Below is a small trained network, with its code and all its weights. Each question gives an input and a class and asks what happens when units are switched off, that is, made to give their printed mean instead of their output.

import numpy as np


def w(rows, s, z=0):
    codes = np.array(rows[::2]) - 128.0
    scale = np.full(codes.shape[1], s)
    scale[-1] = z or s
    return codes * scale


def norm(h):
    return h / np.sqrt((h * h).mean(-1, keepdims=True) + 1e-5)


def f(y):
    return np.maximum(y, 0)


def log_softmax(a):
    a = a - a.max(-1, keepdims=True)
    return a - np.log(np.exp(a).sum(-1, keepdims=True))


def net(x, mask):
    res = np.array(x, float).reshape(1, 5) / 4 @ E
    u = 0
    for l in range(2):
        y = f(norm(res) @ A[l][:, :-1].T + A[l][:, -1])
        res = res + np.where(mask[u : u + 16], y, B[l][:, -1]) @ B[l][:, :-1]
        u += 16
    return log_softmax(norm(res)[-1] @ U[:, :-1].T + U[:, -1])


A, B = {}, {}
E = w([
[106,90,172,80,157],'x0',
[108,173,167,159,167],'x1',
[147,197,175,66,56],'x2',
[153,79,194,182,88],'x3',
[254,128,129,101,198],'x4',
],0.00057)
A[0] = w([
[191,156,95,239,55,155],'L0N0',
[139,42,37,62,83,93],'L0N1',
[97,220,204,184,198,3],'L0N2',
[98,81,184,61,154,45],'L0N3',
[186,164,174,94,136,133],'L0N4',
[108,169,165,153,185,82],'L0N5',
[66,175,194,107,68,68],'L0N6',
[77,78,155,181,140,62],'L0N7',
[178,216,20,202,75,52],'L0N8',
[175,8,107,101,41,151],'L0N9',
[143,65,65,54,49,72],'L0N10',
[86,61,198,39,167,11],'L0N11',
[78,126,129,134,105,33],'L0N12',
[164,65,43,61,58,46],'L0N13',
[181,192,38,219,56,80],'L0N14',
[69,126,114,139,107,215],'L0N15',
],0.0017,0.0013)
B[0] = w([
[105,74,189,81,159,217],'L0N0',
[111,192,154,180,175,185],'L0N1',
[111,251,164,218,203,143],'L0N2',
[83,85,159,84,175,146],'L0N3',
[143,98,100,159,114,185],'L0N4',
[141,172,144,153,126,144],'L0N5',
[173,94,100,153,147,182],'L0N6',
[179,145,127,100,122,165],'L0N7',
[70,72,198,39,192,174],'L0N8',
[124,174,178,192,162,229],'L0N9',
[113,205,162,170,171,170],'L0N10',
[49,58,189,24,221,150],'L0N11',
[112,125,91,144,92,133],'L0N12',
[119,214,171,178,195,160],'L0N13',
[86,92,187,66,180,181],'L0N14',
[185,109,121,137,123,246],'L0N15',
],0.0026,0.0012)
A[1] = w([
[109,191,85,47,136,93],'L1N0',
[138,49,105,195,182,204],'L1N1',
[99,168,54,65,144,23],'L1N2',
[3,139,138,171,95,218],'L1N3',
[96,182,78,106,178,148],'L1N4',
[93,182,146,184,130,74],'L1N5',
[180,194,210,47,66,188],'L1N6',
[173,184,168,67,41,65],'L1N7',
[117,172,47,77,139,2],'L1N8',
[196,125,103,118,133,50],'L1N9',
[203,90,162,120,138,139],'L1N10',
[22,129,98,140,39,134],'L1N11',
[105,133,43,124,184,151],'L1N12',
[153,52,73,165,183,86],'L1N13',
[181,169,119,90,186,23],'L1N14',
[64,122,152,105,129,55],'L1N15',
],0.0023,0.00067)
B[1] = w([
[115,77,187,190,85,180],'L1N0',
[77,185,100,92,72,253],'L1N1',
[121,78,196,179,80,161],'L1N2',
[233,136,97,86,175,244],'L1N3',
[137,110,193,173,83,201],'L1N4',
[186,179,123,110,134,177],'L1N5',
[40,131,47,148,158,232],'L1N6',
[38,137,60,158,160,175],'L1N7',
[116,89,191,176,69,152],'L1N8',
[157,105,85,103,94,145],'L1N9',
[141,109,92,112,58,206],'L1N10',
[251,104,74,86,163,179],'L1N11',
[117,103,173,154,59,185],'L1N12',
[62,184,82,97,104,188],'L1N13',
[208,91,94,113,109,183],'L1N14',
[161,112,112,79,156,168],'L1N15',
],0.0022,0.0015)
U = w([
[255,101,52,75,119,160],'0',
[71,75,186,37,199,145],'1',
[148,231,168,193,183,140],'2',
[25,149,36,145,92,135],'3',
[131,70,214,193,26,115],'4',
[122,158,149,97,98,3],'5',
],0.0093,0.0075)

Each question gives the input, the list of numbers given to net, and the class t.
The units are the neurons (one row each of A and B). Each row of codes is followed by its name. A weight is (code - 128) times the scale printed after its matrix; where a second scale follows, it is the last column's (A, B and U).
mask holds one flag per neuron, layer by layer. A switched-off neuron (its flag False) gives its mean, the last column of its row in B, instead of its output. The means were averaged over made-up inputs and are rounded, as every weight is.
A unit's drop is (log p(t) with every unit on - log p(t) with that unit switched off) / (log p(t) with every unit on - log p(t) with every unit switched off).
The circuit of an input: a set's keep is (log p(t) with only the set's units on - log p(t) with every unit switched off) / (log p(t) with every unit on - log p(t) with every unit switched off). Starting from the 12 units with the biggest drops (on a tie, the unit counted first), units are removed one at a time, each time the one whose removal leaves the highest keep (on an exact tie, the one counted first), for as long as the keep stays at least 0.8.
circuit, biggest first: the units of the circuit, biggest drop first
unit that matters most: the unit with the biggest drop
top k neurons: the k neurons with the biggest drops, biggest first
top k neurons in layer l: the k neurons of layer l with the biggest drops, biggest first
input [-8,8,8,6,-2], class 1: circuit, biggest first	(L0N0; L0N14; L0N8)
input [-4,5,-7,5,1], class 3: circuit, biggest first	(L1N1; L1N13; L0N9)
input [3,5,8,-8,5], class 3: top 2 neurons in layer 1	(L1N6; L1N7)
input [-4,-7,-6,-2,-2], class 2: top neuron	(L0N1)
input [-7,-3,-7,-2,-2], class 1: circuit, biggest first	(L0N8; L0N14)
input [-1,-7,3,-8,0], class 4: circuit, biggest first	(L1N0; L1N2)
input [4,0,-3,0,-4], class 0: circuit, biggest first	(L0N0; L1N3)
input [-3,-5,4,-1,-3], class 2: circuit, biggest first	(L0N10; L0N13)
input [2,5,-6,-6,1], class 3: circuit, biggest first	(L1N13; L1N1; L1N3)
input [4,-2,8,8,-1], class 3: circuit, biggest first	(L1N6; L1N7)
input [0,3,-1,-4,-5], class 0: circuit, biggest first	(L1N11; L1N3)
input [7,2,5,-8,-7], class 4: circuit, biggest first	(L1N0; L1N2; L0N0; L1N4)
input [-8,4,7,6,4], class 1: circuit, biggest first	(L0N0; L0N14; L0N8; L1N6)
input [7,4,-8,-1,5], class 3: top 3 neurons in layer 1	(L1N13; L1N1; L1N3)
input [-4,7,8,3,-4], class 3: top 2 neurons in layer 0	(L0N9; L0N1)
input [4,-8,4,6,-7], class 2: top 2 neurons in layer 0	(L0N9; L0N10)
input [-1,0,-8,8,5], class 3: unit that matters most	L1N13
input [6,4,-6,-8,-5], class 4: top 2 neurons	(L1N12; L1N4)
input [-7,-8,7,-8,-8], class 0: top 3 neurons	(L1N11; L1N3; L1N15)
input [-7,-7,-5,-6,1], class 1: top 2 neurons in layer 0	(L0N8; L0N14)
input [0,0,-5,-4,-7], class 0: unit that matters most	L1N11
